Here is a tiny trained network, its code and every weight. The questions are about switching its units off for an input and a target symbol, where a switched-off unit gives its printed mean instead of its output.

import numpy as np


def w(rows, s, z=0):
    codes = np.array(rows[::2]) - 128.0
    scale = np.full(codes.shape[1], s)
    scale[-1] = z or s
    return codes * scale


def f(y):
    return np.maximum(y, 0)


def softmax(a):
    e = np.exp(a - a.max(-1, keepdims=True))
    return e / e.sum(-1, keepdims=True)


def log_softmax(a):
    a = a - a.max(-1, keepdims=True)
    return a - np.log(np.exp(a).sum(-1, keepdims=True))


def net(x, mask):
    ids = ['δηθξπτφψω'.index(c) for c in x.split()]
    T = len(ids)
    res = E[ids] + P[:T]
    r = res
    for j in range(2):
        rows = slice(2 * j, 2 * j + 2)
        q, k, v = (r @ M[0][rows].T for M in (Q, K, V))
        z = softmax(np.where(np.tri(T) > 0, q @ k.T / 2**0.5, -1e9)) @ v
        o = O[0][rows]
        res = res + np.where(mask[j], z, o[:, -1]) @ o[:, :-1]
    y = f(res @ A[0][:, :-1].T + A[0][:, -1])
    res = res + np.where(mask[2:6], y, B[0][:, -1]) @ B[0][:, :-1]
    return log_softmax(res[-1] @ U[:, :-1].T + U[:, -1])


Q, K, V, O, A, B = {}, {}, {}, {}, {}, {}
E = w([
[53,142,166,78,64,142,201,159,127,110,206],'δ',
[2,165,169,68,66,144,190,121,192,75,110],'η',
[52,164,140,76,62,164,181,146,182,203,221],'θ',
[106,100,188,106,127,102,188,66,124,74,169],'ξ',
[84,86,117,90,66,174,216,32,124,153,138],'π',
[170,192,133,88,134,164,153,78,209,97,207],'τ',
[198,57,206,142,155,176,211,131,19,133,102],'φ',
[161,172,138,193,75,102,140,37,120,227,95],'ψ',
[126,97,154,212,94,140,39,62,214,105,76],'ω',
],0.0089)
P = w([
[110,118,85,141,82,63,254,159,127,77,133],'0',
[108,102,97,148,82,76,187,132,114,72,176],'1',
[110,115,118,152,81,78,176,109,116,80,177],'2',
[108,103,122,143,90,107,147,94,118,93,188],'3',
[106,114,132,136,103,125,144,84,129,102,178],'4',
[115,117,143,123,104,132,125,79,136,108,169],'5',
[117,119,145,120,111,154,117,76,132,125,168],'6',
[122,134,155,112,116,165,116,72,144,132,148],'7',
[143,142,164,103,120,168,107,76,148,148,144],'8',
[157,148,171,98,118,184,118,79,151,158,131],'9',
[166,171,195,92,125,181,116,82,161,175,111],'10',
[170,170,195,89,122,197,112,90,172,179,124],'11',
[182,186,205,71,126,216,122,91,155,189,106],'12',
],0.0086)
Q[0] = w([
[128,61,21,251,178,5,15,232,44,157,1],'head 1',
[81,50,125,83,178,160,129,228,62,156,54],'head 1',
[122,108,77,151,158,73,88,193,104,109,126],'head 2',
[101,93,147,129,64,124,119,41,133,101,178],'head 2',
],0.0096)
K[0] = w([
[55,41,2,145,74,12,205,190,117,48,191],'head 1',
[6,216,63,28,89,55,212,90,187,92,184],'head 1',
[23,177,72,95,80,104,111,78,152,84,162],'head 2',
[208,109,159,133,209,190,80,97,150,168,110],'head 2',
],0.0078)
V[0] = w([
[246,161,56,145,176,111,196,87,45,161,162],'head 1',
[159,159,140,96,217,135,107,178,186,33,189],'head 1',
[130,87,226,55,116,169,234,168,38,150,228],'head 2',
[59,255,73,79,96,160,102,141,215,224,218],'head 2',
],0.0071)
O[0] = w([
[15,95,4,62,145,64,63,49,85,154,75,146],'head 1',
[96,58,248,70,181,66,181,115,208,178,196,134],'head 1',
[108,2,99,168,191,135,90,217,218,183,23,255],'head 2',
[32,223,42,195,215,156,195,57,113,112,173,137],'head 2',
],0.0072,0.007)
A[0] = w([
[139,37,131,79,153,126,34,174,188,190,78,1],'neuron 1',
[23,123,110,30,83,86,152,132,116,153,127,108],'neuron 2',
[84,138,98,155,136,134,25,1,125,157,129,169],'neuron 3',
[244,131,200,66,40,112,20,195,115,136,104,12],'neuron 4',
],0.0059,0.0038)
B[0] = w([
[138,237,146,200,159,136,130,160,49,87,174,254],'neuron 1',
[243,126,157,103,152,83,104,100,91,115,195,178],'neuron 2',
[187,179,124,61,147,3,127,176,148,87,110,188],'neuron 3',
[54,146,85,66,209,119,240,11,98,112,233,193],'neuron 4',
],0.0066,0.0073)
U = w([
[89,142,133,157,216,150,78,106,51,105,157,39],'δ',
[82,76,156,1,152,47,198,3,154,197,169,83],'η',
[27,158,94,247,143,161,142,120,131,146,132,77],'θ',
[185,56,188,111,97,95,62,191,203,201,67,252],'ξ',
[135,163,148,130,113,95,202,202,164,80,70,26],'π',
[216,193,183,224,61,142,143,98,92,89,191,124],'τ',
[128,205,46,92,159,96,105,142,41,61,126,126],'φ',
[110,42,55,76,71,236,100,96,158,137,65,196],'ψ',
[178,100,128,146,134,127,107,201,180,158,91,133],'ω',
],0.0066,0.0048)

Each question gives the input, a string of symbols that net reads in full, and the target symbol t.
The units are the heads (2 rows each of Q, K, V and O) and the neurons (one row each of A and B). Each row of codes is followed by its name. A weight is (code - 128) times the scale printed after its matrix; where a second scale follows, it is the last column's (O, A, B and U).
mask holds one flag per unit, heads first, then neurons. A switched-off unit (its flag False) gives its mean, the last column of its rows in O or B, instead of its output. The means were averaged over made-up inputs and are rounded, as every weight is.
A unit's drop is (log p(t) with every unit on - log p(t) with that unit switched off) / (log p(t) with every unit on - log p(t) with every unit switched off).
The circuit of an input: a set's keep is (log p(t) with only the set's units on - log p(t) with every unit switched off) / (log p(t) with every unit on - log p(t) with every unit switched off). Starting from all 6 units, units are removed one at a time, each time the one whose removal leaves the highest keep (on an exact tie, the one counted first), for as long as the keep stays at least 0.8.
circuit, biggest first: the units of the circuit, biggest drop first
top k neurons: the k neurons with the biggest drops, biggest first
which heads matter: for each layer, one digit per head in row order, 1 if its drop is at least 0.15 and else 0, layers parted by /
drop when u is switched off: that unit's drop, to one decimal
input δ τ τ θ ψ τ, target φ: circuit, biggest first -> [head 1; neuron 3]
input π ψ φ δ τ φ τ η ψ θ, target φ: circuit, biggest first -> [head 1; neuron 1; neuron 4; head 2]
input ψ τ δ, target φ: circuit, biggest first -> [head 1]
input ψ η τ ξ η τ η π η η ω τ θ, target τ: circuit, biggest first -> [head 2; head 1]
input ψ η τ ψ δ ω δ ω τ θ ψ τ ξ, target φ: circuit, biggest first -> [head 1; head 2]
input ψ τ φ δ τ τ τ ξ, target ξ: circuit, biggest first -> [neuron 4; head 2]
input η θ η η π, target ψ: circuit, biggest first -> [neuron 1; head 1]
input ξ τ η ω θ θ ω τ θ τ τ θ, target η: circuit, biggest first -> [head 2; head 1]
input η ω φ, target η: which heads matter -> 01
input δ τ θ τ τ τ ψ π τ, target φ: which heads matter -> 11
input τ τ η ψ θ τ τ δ, target η: circuit, biggest first -> [head 1; neuron 1]
input ω τ δ, target τ: top 3 neurons -> [neuron 4; neuron 2; neuron 3]
input π δ θ θ, target θ: top 2 neurons -> [neuron 3; neuron 2]
input ξ θ τ φ τ τ η, target ξ: circuit, biggest first -> [head 2]
input τ τ θ, target η: top 2 neurons -> [neuron 1; neuron 2]
input θ ψ τ τ τ, target η: drop when head 2 is switched off -> 0.4
input τ η θ θ θ τ ψ ψ τ δ, target φ: drop when head 1 is switched off -> 0.8
input φ τ τ δ, target ξ: drop when head 1 is switched off -> 0.1
input θ θ η η, target θ: drop when head 1 is switched off -> 0.7
input τ φ π τ τ τ τ π, target ξ: top neuron -> [neuron 4]
input η θ φ θ π, target φ: top 3 neurons -> [neuron 1; neuron 4; neuron 2]
